Below are the code and all the weights of a small trained network. Each question names an input and a class and asks about switching units off, where a switched-off unit gives its printed mean instead of its output.

import numpy as np


def w(rows, s, z=0):
    codes = np.array(rows[::2]) - 128.0
    scale = np.full(codes.shape[1], s)
    scale[-1] = z or s
    return codes * scale


def norm(h):
    return h / np.sqrt((h * h).mean(-1, keepdims=True) + 1e-5)


def f(y):
    return y / 2 * (1 + np.tanh(0.7978845608 * (y + 0.044715 * y**3)))


def log_softmax(a):
    a = a - a.max(-1, keepdims=True)
    return a - np.log(np.exp(a).sum(-1, keepdims=True))


def net(x, mask):
    res = np.array(x, float).reshape(1, 5) / 4 @ E
    u = 0
    for l in range(4):
        y = f(norm(res) @ A[l][:, :-1].T + A[l][:, -1])
        res = res + np.where(mask[u : u + 5], y, B[l][:, -1]) @ B[l][:, :-1]
        u += 5
    return log_softmax(norm(res)[-1] @ U[:, :-1].T + U[:, -1])


A, B = {}, {}
E = w([
[122,97,201,189,137,183,138,88,102,153,218,176],'x0',
[173,253,95,188,123,100,143,113,100,224,143,113],'x1',
[92,112,130,151,144,61,156,97,122,117,115,138],'x2',
[184,104,89,159,153,143,118,102,126,89,111,146],'x3',
[157,130,185,147,119,88,95,170,101,132,73,170],'x4',
],0.011)
A[0] = w([
[46,151,190,110,75,108,126,206,146,176,166,92,3],'0.n0',
[193,181,164,58,122,222,92,137,126,129,131,129,22],'0.n1',
[254,97,83,177,193,132,93,90,165,95,122,149,36],'0.n2',
[179,114,192,133,66,86,77,137,108,150,67,150,22],'0.n3',
[106,108,140,135,176,56,200,69,86,120,112,132,97],'0.n4',
],0.0074,0.0039)
B[0] = w([
[175,113,119,66,156,163,248,109,79,100,88,122,227],'0.n0',
[176,74,170,166,117,109,142,138,202,186,97,66,196],'0.n1',
[135,131,144,46,137,134,191,74,85,108,73,122,255],'0.n2',
[79,169,124,113,202,160,109,104,197,135,126,156,211],'0.n3',
[190,126,145,146,89,161,135,152,201,135,130,111,218],'0.n4',
],0.015,0.0031)
A[1] = w([
[63,136,84,84,58,25,32,146,56,106,29,45,126],'1.n0',
[2,183,218,60,44,112,162,170,117,197,162,63,74],'1.n1',
[56,104,119,204,99,3,221,47,195,137,94,182,8],'1.n2',
[157,195,105,141,107,58,127,86,106,213,120,131,112],'1.n3',
[83,132,161,226,128,46,214,113,128,55,100,88,2],'1.n4',
],0.0055,0.0038)
B[1] = w([
[155,121,153,117,126,106,138,112,144,132,253,186,254],'1.n0',
[189,73,105,123,207,123,93,35,74,83,1,138,176],'1.n1',
[151,83,165,151,147,183,131,162,140,179,94,31,152],'1.n2',
[88,136,95,183,35,178,77,137,93,150,55,117,228],'1.n3',
[239,53,143,74,151,116,94,134,186,77,78,73,117],'1.n4',
],0.0099,0.003)
A[2] = w([
[129,166,8,59,128,58,98,238,151,99,95,81,60],'2.n0',
[209,69,150,166,157,112,79,168,203,162,103,27,77],'2.n1',
[54,139,10,123,167,198,162,68,178,116,183,1,2],'2.n2',
[98,99,156,118,131,237,156,151,202,47,55,145,155],'2.n3',
[82,69,134,105,83,86,99,198,111,38,177,135,59],'2.n4',
],0.0065,0.0039)
B[2] = w([
[177,28,198,129,152,106,178,154,94,144,248,209,183],'2.n0',
[115,137,136,150,118,189,203,161,210,150,188,93,176],'2.n1',
[110,159,175,153,194,136,92,170,158,130,71,190,172],'2.n2',
[113,166,95,167,102,104,109,120,104,163,120,81,254],'2.n3',
[121,188,64,150,66,179,134,138,115,198,132,121,166],'2.n4',
],0.013,0.007)
A[3] = w([
[89,81,100,124,77,162,125,164,138,92,112,170,87],'3.n0',
[49,54,179,91,66,145,108,152,146,83,104,121,100],'3.n1',
[107,187,91,156,71,138,164,163,78,140,137,119,183],'3.n2',
[113,162,255,167,87,152,133,95,79,96,233,137,3],'3.n3',
[62,171,191,131,210,147,83,194,183,118,83,182,86],'3.n4',
],0.0089,0.0044)
B[3] = w([
[161,220,139,205,170,55,84,83,5,155,155,72,153],'3.n0',
[209,159,60,207,130,164,69,178,78,163,16,135,173],'3.n1',
[20,64,72,104,91,95,44,127,86,19,161,49,252],'3.n2',
[146,86,133,21,128,1,174,220,144,112,213,165,202],'3.n3',
[118,247,118,149,184,60,112,29,203,67,165,143,207],'3.n4',
],0.0097,0.0044)
U = w([
[86,158,15,217,60,128,23,139,44,161,119,97,136],'0',
[141,64,145,75,123,69,152,156,114,135,234,228,112],'1',
[145,113,125,59,166,172,208,40,66,95,4,121,167],'2',
[83,232,135,179,198,134,74,90,217,126,104,200,155],'3',
[165,84,158,179,75,186,146,165,228,187,91,31,129],'4',
[61,144,107,44,67,123,146,74,178,97,150,78,169],'5',
[54,140,145,59,46,185,91,105,168,77,126,177,1],'6',
],0.013,0.0072)

Each question gives the input, the list of numbers given to net, and the class t.
The units are the neurons (one row each of A and B). Each row of codes is followed by its name. A weight is (code - 128) times the scale printed after its matrix; where a second scale follows, it is the last column's (A, B and U).
mask holds one flag per neuron, layer by layer. A switched-off neuron (its flag False) gives its mean, the last column of its row in B, instead of its output. The means were averaged over made-up inputs and are rounded, as every weight is.
A unit's drop is (log p(t) with every unit on - log p(t) with that unit switched off) / (log p(t) with every unit on - log p(t) with every unit switched off).
The circuit of an input: a set's keep is (log p(t) with only the set's units on - log p(t) with every unit switched off) / (log p(t) with every unit on - log p(t) with every unit switched off). Starting from the 12 units with the biggest drops (on a tie, the unit counted first), units are removed one at a time, each time the one whose removal leaves the highest keep (on an exact tie, the one counted first), for as long as the keep stays at least 0.8.
units of the circuit, in order: the units of the circuit, biggest drop first
unit that matters most: the unit with the biggest drop
k most important neurons: the k neurons with the biggest drops, biggest first
k most important neurons of layer l: the k neurons of layer l with the biggest drops, biggest first
input [6,0,-4,7,-4], class 2: 3 most important neurons => 0.n2; 2.n0; 1.n0
input [4,3,-7,-6,8], class 3: most important neuron of layer 0 => 0.n3
input [-8,1,5,6,-7], class 1: 2 most important neurons => 2.n0; 0.n3
input [-7,7,-7,-7,-8], class 3: 3 most important neurons => 2.n2; 2.n3; 0.n2
input [0,1,-6,5,-7], class 3: 2 most important neurons => 2.n2; 0.n0
input [-2,7,8,8,2], class 2: 3 most important neurons => 0.n2; 2.n3; 0.n1
input [1,-3,7,0,5], class 4: 2 most important neurons => 2.n1; 1.n2
input [-1,7,8,4,-7], class 4: 4 most important neurons => 1.n2; 0.n4; 0.n3; 1.n3
input [4,-6,7,-7,1], class 2: 4 most important neurons => 1.n1; 0.n0; 0.n1; 1.n3
input [5,-2,2,-1,-6], class 3: 2 most important neurons => 2.n2; 3.n4
input [-6,0,6,3,-1], class 1: 2 most important neurons of layer 1 => 1.n0; 1.n1
input [5,7,-6,-8,-7], class 2: 2 most important neurons of layer 0 => 0.n0; 0.n3
input [1,4,6,5,1], class 4: 2 most important neurons => 0.n4; 0.n0
input [-4,-7,2,7,-4], class 0: unit that matters most => 0.n0
input [-2,4,3,-1,-5], class 3: 4 most important neurons => 2.n2; 2.n3; 3.n4; 2.n4
input [-2,6,3,-4,-8], class 3: 2 most important neurons of layer 2 => 2.n2; 2.n3
input [0,-5,-4,-2,-4], class 0: 2 most important neurons of layer 2 => 2.n3; 2.n4
input [0,0,8,-8,1], class 2: 2 most important neurons of layer 0 => 0.n0; 0.n1
input [3,5,6,5,3], class 4: 2 most important neurons of layer 1 => 1.n2; 1.n4
input [-5,4,-5,-6,-3], class 2: units of the circuit, in order => 1.n1
input [3,-3,6,6,6], class 2: 2 most important neurons of layer 0 => 0.n2; 0.n1
input [-1,5,-7,-6,8], class 3: 2 most important neurons of layer 2 => 2.n3; 2.n4
